[[146 156 113 131 129 132]
 [109 123 137 134 145 141]
 [132 123 113 150 118 132]]
:
[[109 123 137 134 145 141]]

[[127 138]
 [129 154]
 [128 120]
 [128 114]
 [127 141]
 [127 101]
 [129 104]]
:
[[129 154]
 [128 114]
 [127 101]]

[[128 137 149 158  98]
 [149 155 151 153 109]
 [152 152 140 144 149]
 [139 127 120 105 156]
 [102 103 103 104 146]
 [155 151 151 152 126]
 [151 156 148 150 107]
 [128 136 145 149 111]
 [ 99 106 109 116 113]
 [104 107 118 124 109]]
:
[[149 155 151 153 109]
 [139 127 120 105 156]
 [155 151 151 152 126]
 [128 136 145 149 111]
 [104 107 118 124 109]]

[[124 151 141 128 114 128]
 [145 138 133 109 133 139]
 [143 115 119 110 143 133]
 [132 102 121 116 139 128]
 [118 116 125 149 121 120]
 [141 138 130 106 140 140]
 [138 147 130 108 135 143]
 [124 153 136 131 121 129]
 [115 128 134 145 121 119]
 [113 149 134 149 114 111]
 [124 151 139 142 115 127]
 [135 150 133 110 127 138]]
:
[[145 138 133 109 133 139]
 [132 102 121 116 139 128]
 [141 138 130 106 140 140]
 [124 153 136 131 121 129]
 [113 149 134 149 114 111]
 [135 150 133 110 127 138]]

[[154 142 109 116 136]
 [142 141 128 133 142]
 [112 120 142 138 124]
 [125 132 138 139 135]
 [130 136 138 140 139]
 [150 140 113 119 136]]
:
[[142 141 128 133 142]
 [125 132 138 139 135]
 [150 140 113 119 136]]

[[127 118 134 138 123 133 131]
 [127 122 138 145 133 147 127]
 [128 134 136 140 142 150 125]
 [128 136 126 123 135 131 125]
 [129 134 117 111 123 108 129]
 [127 125 139 145 137 150 127]
 [126 121 139 145 132 146 128]]
:
[[127 122 138 145 133 147 127]
 [128 136 126 123 135 131 125]
 [127 125 139 145 137 150 127]]

[[119 120 121 120]
 [112 112 114 112]
 [138 137 135 137]
 [134 134 133 134]
 [124 124 125 125]
 [106 107 110 107]
 [116 117 119 117]
 [127 128 129 129]
 [127 127 127 127]]
:
[[112 112 114 112]
 [134 134 133 134]
 [106 107 110 107]
 [127 128 129 129]]
---
[[122 123 107 129 125 142]
 [127 130 116 132 130 104]
 [125 129 109 131 131 111]
 [120 125 102 131 126 137]]
:
[[122 127 125 120]
 [123 130 129 125]
 [107 116 109 102]
 [129 132 131 131]
 [125 130 131 126]
 [142 104 111 137]]

[[130 106]
 [130 107]
 [130 111]
 [130 109]
 [118 124]
 [123 121]]
:
[[130 130 130 130 118 123]
 [106 107 111 109 124 121]]

[[137 147 142 122 114 111 124 118 108 109]
 [112 136 153 105 104 116 146 140 120 106]]
:
[[137 112]
 [147 136]
 [142 153]
 [122 105]
 [114 104]
 [111 116]
 [124 146]
 [118 140]
 [108 120]
 [109 106]]

[[122 115 125 125 140 138]
 [144 113 120 143 135 141]
 [125 139 137 110 109 115]
 [123 124 117 134 130 136]
 [131 140 137 118 158 144]
 [110 128 129 105 109 119]
 [148 137 138 134 134 128]]
:
[[122 144 125 123 131 110 148]
 [115 113 139 124 140 128 137]
 [125 120 137 117 137 129 138]
 [125 143 110 134 118 105 134]
 [140 135 109 130 158 109 134]
 [138 141 115 136 144 119 128]]

[[133 127 119 136 124 126 113 126 134 120 133 136 120 134]
 [126 121 128 126 133 121 106 121 143 128 142 124 128 144]
 [117 136 103 118 133 136 125 136 127 104 127 115 105 127]
 [118 144 124 114 152 143 129 143 132 124 132 112 124 132]
 [139 114 134 142 109 114 122 114 128 134 128 146 134 128]
 [132 134 125 133 121 134 147 134 113 125 114 135 125 112]]
:
[[133 126 117 118 139 132]
 [127 121 136 144 114 134]
 [119 128 103 124 134 125]
 [136 126 118 114 142 133]
 [124 133 133 152 109 121]
 [126 121 136 143 114 134]
 [113 106 125 129 122 147]
 [126 121 136 143 114 134]
 [134 143 127 132 128 113]
 [120 128 104 124 134 125]
 [133 142 127 132 128 114]
 [136 124 115 112 146 135]
 [120 128 105 124 134 125]
 [134 144 127 132 128 112]]

[[127 127 130 122 105 122 148 127 147 127 127 148]
 [121 112 140 143 128 142 129 121 129 109 121 129]
 [121 112 139 143 128 143 129 121 129 109 121 129]
 [135 147 116 114 128 115 127 135 127 152 134 127]]
:
[[127 121 121 135]
 [127 112 112 147]
 [130 140 139 116]
 [122 143 143 114]
 [105 128 128 128]
 [122 142 143 115]
 [148 129 129 127]
 [127 121 121 135]
 [147 129 129 127]
 [127 109 109 152]
 [127 121 121 134]
 [148 129 129 127]]
---
[[153 153 127 127 129]
 [130 129 142 141 115]
 [128 129 128 128 127]
 [128 126 116 114 143]
 [126 128 126 129 127]]
:
[[129 142]
 [129 128]]

[[151 117 133]
 [137 101 117]
 [148 119 134]
 [139 116 130]]
:
[[101 117]
 [119 134]]

[[149 147 129 128]
 [128 144 151 130]
 [128 129 145 151]]
:
[[144 151]
 [129 145]]

[[125 104 131 103 122]
 [122 124 136 123 130]
 [122 139 119 117 133]]
:
[[124 136]
 [139 119]]

[[120 137 123 120 143]
 [140 126 112 151 117]
 [113 133 135 117 127]
 [123 134 127 137 137]]
:
[[126 112]
 [133 135]]

[[125 112 148]
 [107 124 115]
 [112 110 142]
 [139 133 119]
 [107 113 112]]
:
[[124 115]
 [110 142]]

[[124 111 126 126 101]
 [130 121 138 129 123]
 [108 127 114 118 116]]
:
[[121 138]
 [127 114]]
